Below are the code and all the weights of a small trained network. Each question names an input and a target symbol and asks about switching units off, where a switched-off unit gives its printed mean instead of its output.

import numpy as np


def w(rows, s, z=0):
    codes = np.array(rows[::2]) - 128.0
    scale = np.full(codes.shape[1], s)
    scale[-1] = z or s
    return codes * scale


def norm(h):
    return h / np.sqrt((h * h).mean(-1, keepdims=True) + 1e-5)


def softmax(a):
    e = np.exp(a - a.max(-1, keepdims=True))
    return e / e.sum(-1, keepdims=True)


def log_softmax(a):
    a = a - a.max(-1, keepdims=True)
    return a - np.log(np.exp(a).sum(-1, keepdims=True))


def net(x, mask):
    ids = ['ΘΣαβεζω'.index(c) for c in x.split()]
    T = len(ids)
    res = E[ids] + P[:T]
    u = 0
    for l in range(2):
        r = norm(res)
        for j in range(3):
            rows = slice(3 * j, 3 * j + 3)
            q, k, v = (r @ M[l][rows].T for M in (Q, K, V))
            z = softmax(np.where(np.tri(T) > 0, q @ k.T / 3**0.5, -1e9)) @ v
            o = O[l][rows]
            res = res + np.where(mask[u + j], z, o[:, -1]) @ o[:, :-1]
        u += 3
    return log_softmax(norm(res)[-1] @ U[:, :-1].T + U[:, -1])


Q, K, V, O = {}, {}, {}, {}
E = w([
[160,69,89,8],'Θ',
[62,135,110,18],'Σ',
[136,190,68,134],'α',
[107,116,208,112],'β',
[82,146,159,152],'ε',
[13,201,168,148],'ζ',
[180,126,125,193],'ω',
],0.012)
P = w([
[36,149,110,173],'0',
[47,161,156,71],'1',
[168,134,147,79],'2',
[128,146,58,145],'3',
[2,51,182,53],'4',
[156,131,227,61],'5',
[133,132,83,122],'6',
],0.0092)
Q[0] = w([
[117,159,110,81],'L0H0',
[125,141,137,125],'L0H0',
[132,188,208,151],'L0H0',
[156,208,239,188],'L0H1',
[136,86,100,222],'L0H1',
[204,114,145,162],'L0H1',
[208,83,106,174],'L0H2',
[115,4,128,37],'L0H2',
[128,168,104,159],'L0H2',
],0.014)
K[0] = w([
[119,127,190,106],'L0H0',
[142,110,146,122],'L0H0',
[74,206,145,116],'L0H0',
[70,11,27,148],'L0H1',
[196,138,91,165],'L0H1',
[107,130,20,161],'L0H1',
[157,83,63,216],'L0H2',
[50,2,137,99],'L0H2',
[196,205,179,117],'L0H2',
],0.013)
V[0] = w([
[50,143,36,124],'L0H0',
[168,126,106,98],'L0H0',
[73,190,169,75],'L0H0',
[168,53,200,176],'L0H1',
[201,142,116,164],'L0H1',
[95,10,204,125],'L0H1',
[198,72,154,125],'L0H2',
[121,69,135,254],'L0H2',
[124,131,152,76],'L0H2',
],0.0077)
O[0] = w([
[149,60,55,189,201],'L0H0',
[89,144,196,192,126],'L0H0',
[222,87,172,108,228],'L0H0',
[150,144,241,187,44],'L0H1',
[106,188,196,82,19],'L0H1',
[190,43,222,228,158],'L0H1',
[99,174,248,111,62],'L0H2',
[162,158,112,2,1],'L0H2',
[112,158,145,161,187],'L0H2',
],0.0058,0.0065)
Q[1] = w([
[181,121,177,136],'L1H0',
[121,134,115,82],'L1H0',
[61,76,108,150],'L1H0',
[173,165,185,86],'L1H1',
[17,221,76,88],'L1H1',
[150,50,166,3],'L1H1',
[28,228,111,99],'L1H2',
[147,153,145,119],'L1H2',
[136,53,90,150],'L1H2',
],0.017)
K[1] = w([
[98,101,123,71],'L1H0',
[169,139,132,140],'L1H0',
[66,115,153,203],'L1H0',
[184,179,88,121],'L1H1',
[42,108,34,112],'L1H1',
[185,62,130,6],'L1H1',
[228,191,66,172],'L1H2',
[127,125,122,81],'L1H2',
[91,112,147,155],'L1H2',
],0.018)
V[1] = w([
[185,91,94,50],'L1H0',
[179,85,110,134],'L1H0',
[156,95,118,135],'L1H0',
[64,138,157,129],'L1H1',
[165,109,139,100],'L1H1',
[104,124,169,61],'L1H1',
[124,101,91,9],'L1H2',
[225,103,134,112],'L1H2',
[106,123,193,135],'L1H2',
],0.015)
O[1] = w([
[1,203,149,141,203],'L1H0',
[139,217,133,183,241],'L1H0',
[152,181,136,156,216],'L1H0',
[133,89,114,71,68],'L1H1',
[100,149,91,200,157],'L1H1',
[72,59,82,157,80],'L1H1',
[175,100,250,49,254],'L1H2',
[5,107,205,61,66],'L1H2',
[146,214,94,129,48],'L1H2',
],0.0086,0.0054)
U = w([
[77,209,255,30,230],'Θ',
[221,172,188,142,63],'Σ',
[128,30,113,91,151],'α',
[89,236,90,42,167],'β',
[47,101,164,239,4],'ε',
[227,153,46,85,93],'ζ',
[50,151,141,97,147],'ω',
],0.0077,0.003)

Each question gives the input, a string of symbols that net reads in full, and the target symbol t.
The units are the heads (3 rows each of Q, K, V and O). Each row of codes is followed by its name. A weight is (code - 128) times the scale printed after its matrix; where a second scale follows, it is the last column's (O and U).
mask holds one flag per head, layer by layer. A switched-off head (its flag False) gives its mean, the last column of its rows in O, instead of its output. The means were averaged over made-up inputs and are rounded, as every weight is.
A unit's drop is (log p(t) with every unit on - log p(t) with that unit switched off) / (log p(t) with every unit on - log p(t) with every unit switched off).
The circuit of an input: a set's keep is (log p(t) with only the set's units on - log p(t) with every unit switched off) / (log p(t) with every unit on - log p(t) with every unit switched off). Starting from all 6 units, units are removed one at a time, each time the one whose removal leaves the highest keep (on an exact tie, the one counted first), for as long as the keep stays at least 0.8.
units of the circuit, in order: the units of the circuit, biggest drop first
which heads matter: for each layer, one digit per head in row order, 1 if its drop is at least 0.15 and else 0, layers parted by /
drop when u is switched off: that unit's drop, to one decimal
input ω β ζ ω Θ ε Θ, target Σ: units of the circuit, in order => L0H1; L0H2
input α ε ω ω Σ ζ, target Σ: which heads matter => 100 / 001
input β Θ Θ β Σ ε Σ, target Σ: units of the circuit, in order => L0H1
input β ζ Θ ζ Θ, target ζ: which heads matter => 010 / 101
input Θ ζ Σ Θ ε, target α: which heads matter => 000 / 110
input Σ α Θ α, target β: which heads matter => 111 / 110
input α ζ ε ζ Σ Σ ω, target Θ: units of the circuit, in order => L0H2; L0H1; L1H2
input Θ Θ α Θ, target β: which heads matter => 010 / 000
input Σ Θ Θ ζ, target ζ: units of the circuit, in order => L1H0; L1H2
input Θ ω β Θ α, target ζ: units of the circuit, in order => L0H1; L1H0; L1H2
input ζ α ω β Σ, target ε: units of the circuit, in order => L0H1; L1H2
input Θ ε β, target ε: which heads matter => 101 / 011
input β β Θ α Θ, target ε: units of the circuit, in order => L1H1; L0H1
input Θ Σ ζ, target Σ: units of the circuit, in order => L0H0; L1H2; L0H2
input Θ Θ Θ ε α, target ζ: units of the circuit, in order => L1H0
input ε Θ Σ Σ ζ Σ, target ζ: which heads matter => 000 / 001
input ω Θ Θ Θ Σ ε Θ, target Σ: which heads matter => 010 / 001
input Σ Θ ζ Θ α, target α: which heads matter => 111 / 011
input ε Θ ε, target Θ: which heads matter => 000 / 001
input Θ Θ Θ, target Θ: units of the circuit, in order => L1H2
input Θ Θ ω, target Θ: which heads matter => 000 / 001
input Σ ζ ω ζ, target Θ: drop when L0H0 is switched off => 0.1
